Small tables with named rows and columns. After each table, cells are looked up by row and column.

Table bon
,vamipod,bolodu,bep,rizarol,sulesun
vob,0.6,0.6,0.3,0.3,0.7
segefas,0.5,0.4,0.7,0.4,0.5
feb,0.6,0.3,0.3,0.4,0.6
lazak,0.9,0.4,0.4,0.1,0.6
lirud,0.5,0.4,0.6,0.5,0.6
tuzu,0.4,0.4,0.9,0.6,0.5
benum,0.2,0.4,0.3,0.5,0.6
gudi,0.8,0.3,0.6,0.4,0.6
venav,0.6,0.4,0.3,0.7,0.5
gaf,0.4,0.6,0.4,0.4,0.3
visuzi,0.7,0.6,0.6,0.5,0.3

bep of segefas: 0.7
vamipod of visuzi: 0.7
sulesun of lazak: 0.6
bolodu of segefas: 0.4
bolodu of tuzu: 0.4
sulesun of feb: 0.6
bolodu of lirud: 0.4
sulesun of benum: 0.6
Row with the largest bep: tuzu

Table gola
,tuk,mul,geribi
keta,0.29,0.19,0.40
pev,0.14,0.35,0.54
sen,0.30,0.47,0.31
bul,0.31,0.41,0.30
niz,0.33,0.29,0.30
nofo,0.33,0.29,0.30
ligemo,0.33,0.28,0.30
sas,0.31,0.18,0.37
tuv,0.04,0.50,0.56
tetelo,0.31,0.18,0.37
daf,0.11,0.81,0.70
fom,0.24,0.73,0.42

What is the mul of keta in gola? 0.19
What is the geribi of daf in gola? 0.70
What is the tuk of nofo in gola? 0.33
What is the tuk of tuv in gola? 0.04
What is the geribi of nofo in gola? 0.30
What is the geribi of tetelo in gola? 0.37
What is the geribi of sen in gola? 0.31
What is the tuk of niz in gola? 0.33
What is the geribi of bul in gola? 0.30

sot:
            zif     zup   mubeb  durabus     faz  fasoto
dasenev  -0.376   0.158   0.169   -0.323  -0.180   0.233
dero     -0.051  -0.333  -0.463    0.136   0.019   0.255
lak      -0.427  -0.239  -0.399   -0.397  -0.126  -0.476
bib      -0.121  -0.471  -0.184   -0.277  -0.156  -0.244
fasa     -0.061  -0.028  -0.115   -0.266   0.180  -0.333
limebib   0.618  -0.149  -0.118   -0.642  -0.266  -0.254
selat    -0.078  -0.111   0.218   -0.307   0.171  -0.323
zozaso    0.137   0.764  -0.258   -0.474  -0.262  -0.356
pozab    -0.607  -0.123  -0.073    0.107   0.052  -0.262
bet       0.040  -0.233   0.008   -0.009  -0.290   0.040
kure     -0.363  -0.259  -0.179   -0.071  -0.209  -0.213
sudula   -0.409   0.255  -0.168    0.170  -0.266  -0.102
muf      -0.502   0.501  -0.133    0.318  -0.379  -0.062

faz of dasenev = -0.180
fasoto of muf = -0.062
zif of bib = -0.121
fasoto of dero = 0.255
faz of kure = -0.209
zup of muf = 0.501
faz of limebib = -0.266
fasoto of bet = 0.040
mubeb of fasa = -0.115
fasoto of selat = -0.323

Table rak
         pupom  bar  som  tedol
bog        226  211   31    178
lemutol     49  162  216     56
bufeduz    180   25  158     47
pezipem     70   89   91     29
sigupev     72  154   43    207
nat         28  218   70    146
mipira     198  193   47     58
ralu       174   41  100     40
deloza     146   57   28    217
neb         22   30  129    207
gepev      111  222  144    197
tane       137  206  109    164
venodes     47   47  105    156
buf        207   15  100    130

mipira, tedol => 58
sigupev, tedol => 207
pezipem, bar => 89
nat, pupom => 28
buf, tedol => 130
nat, tedol => 146
ralu, bar => 41
lemutol, bar => 162
venodes, pupom => 47
bufeduz, tedol => 47
neb, som => 129
venodes, bar => 47
ralu, som => 100
tane, pupom => 137
bog, pupom => 226
neb, tedol => 207
venodes, tedol => 156

vak
         zefidi  zemi  bemuzen  tar  dov  dutel  mafuget  peg
dup         146   180       79  168  130    137      192   61
ves         191    32       32   62  100    174      158   50
kugaz        89   141       93   58  115      5       26   32
rov         122   116      182   66   50     53       15  192
pulenom     182    44      186  200   55     66       71  117
gokadit      70    91       93    2  149    196       49  125
sal         175    69       53  199  116    145       28  109
dedir        89   174       25  166  166     57      188  174
gat          74    57        7  149  191    189       86  111
nuki        119   132       38   42  125     84        4   84
zaro        180    67      146   84  189    152        7  199
nineluv     102   187      149   34  158    145      124   46
pusoti      170    50      173  196  151    160      133   38

kugaz, zefidi => 89
pusoti, dutel => 160
zaro, mafuget => 7
pulenom, bemuzen => 186
dedir, dov => 166
kugaz, dutel => 5
zaro, peg => 199
zaro, tar => 84
sal, zemi => 69
pulenom, zefidi => 182
nuki, dutel => 84
pulenom, peg => 117
ves, peg => 50
dedir, bemuzen => 25
gokadit, mafuget => 49
pusoti, bemuzen => 173
pusoti, zemi => 50
sal, bemuzen => 53

rem =
         posup  pifeb    bom   mamo  pipemid    pap    vum  mudok
nor      -0.44  -0.09   0.21   0.43    -0.61  -0.63  -0.53  -0.04
dapuz     0.46  -0.53   0.03  -0.28    -0.07  -0.04  -0.44   0.06
sedop     0.40  -0.56  -0.03  -0.04     0.19  -0.23  -0.40   0.09
kifar    -0.85   0.21  -0.51  -0.27    -0.06  -0.08  -0.01  -0.53
bamufiv  -0.70  -0.14   0.08  -0.25    -0.07  -0.31   0.05  -0.42
baf      -0.10  -0.14  -0.44  -0.69    -0.04  -0.06   0.63  -0.61

What is the bom of sedop in rem?
-0.03
What is the pap of nor in rem?
-0.63
What is the pipemid of baf in rem?
-0.04
What is the mudok of baf in rem?
-0.61
What is the pifeb of sedop in rem?
-0.56
What is the bom of nor in rem?
0.21
What is the vum of nor in rem?
-0.53
What is the bom of bamufiv in rem?
0.08
What is the pifeb of dapuz in rem?
-0.53
What is the posup of sedop in rem?
0.40

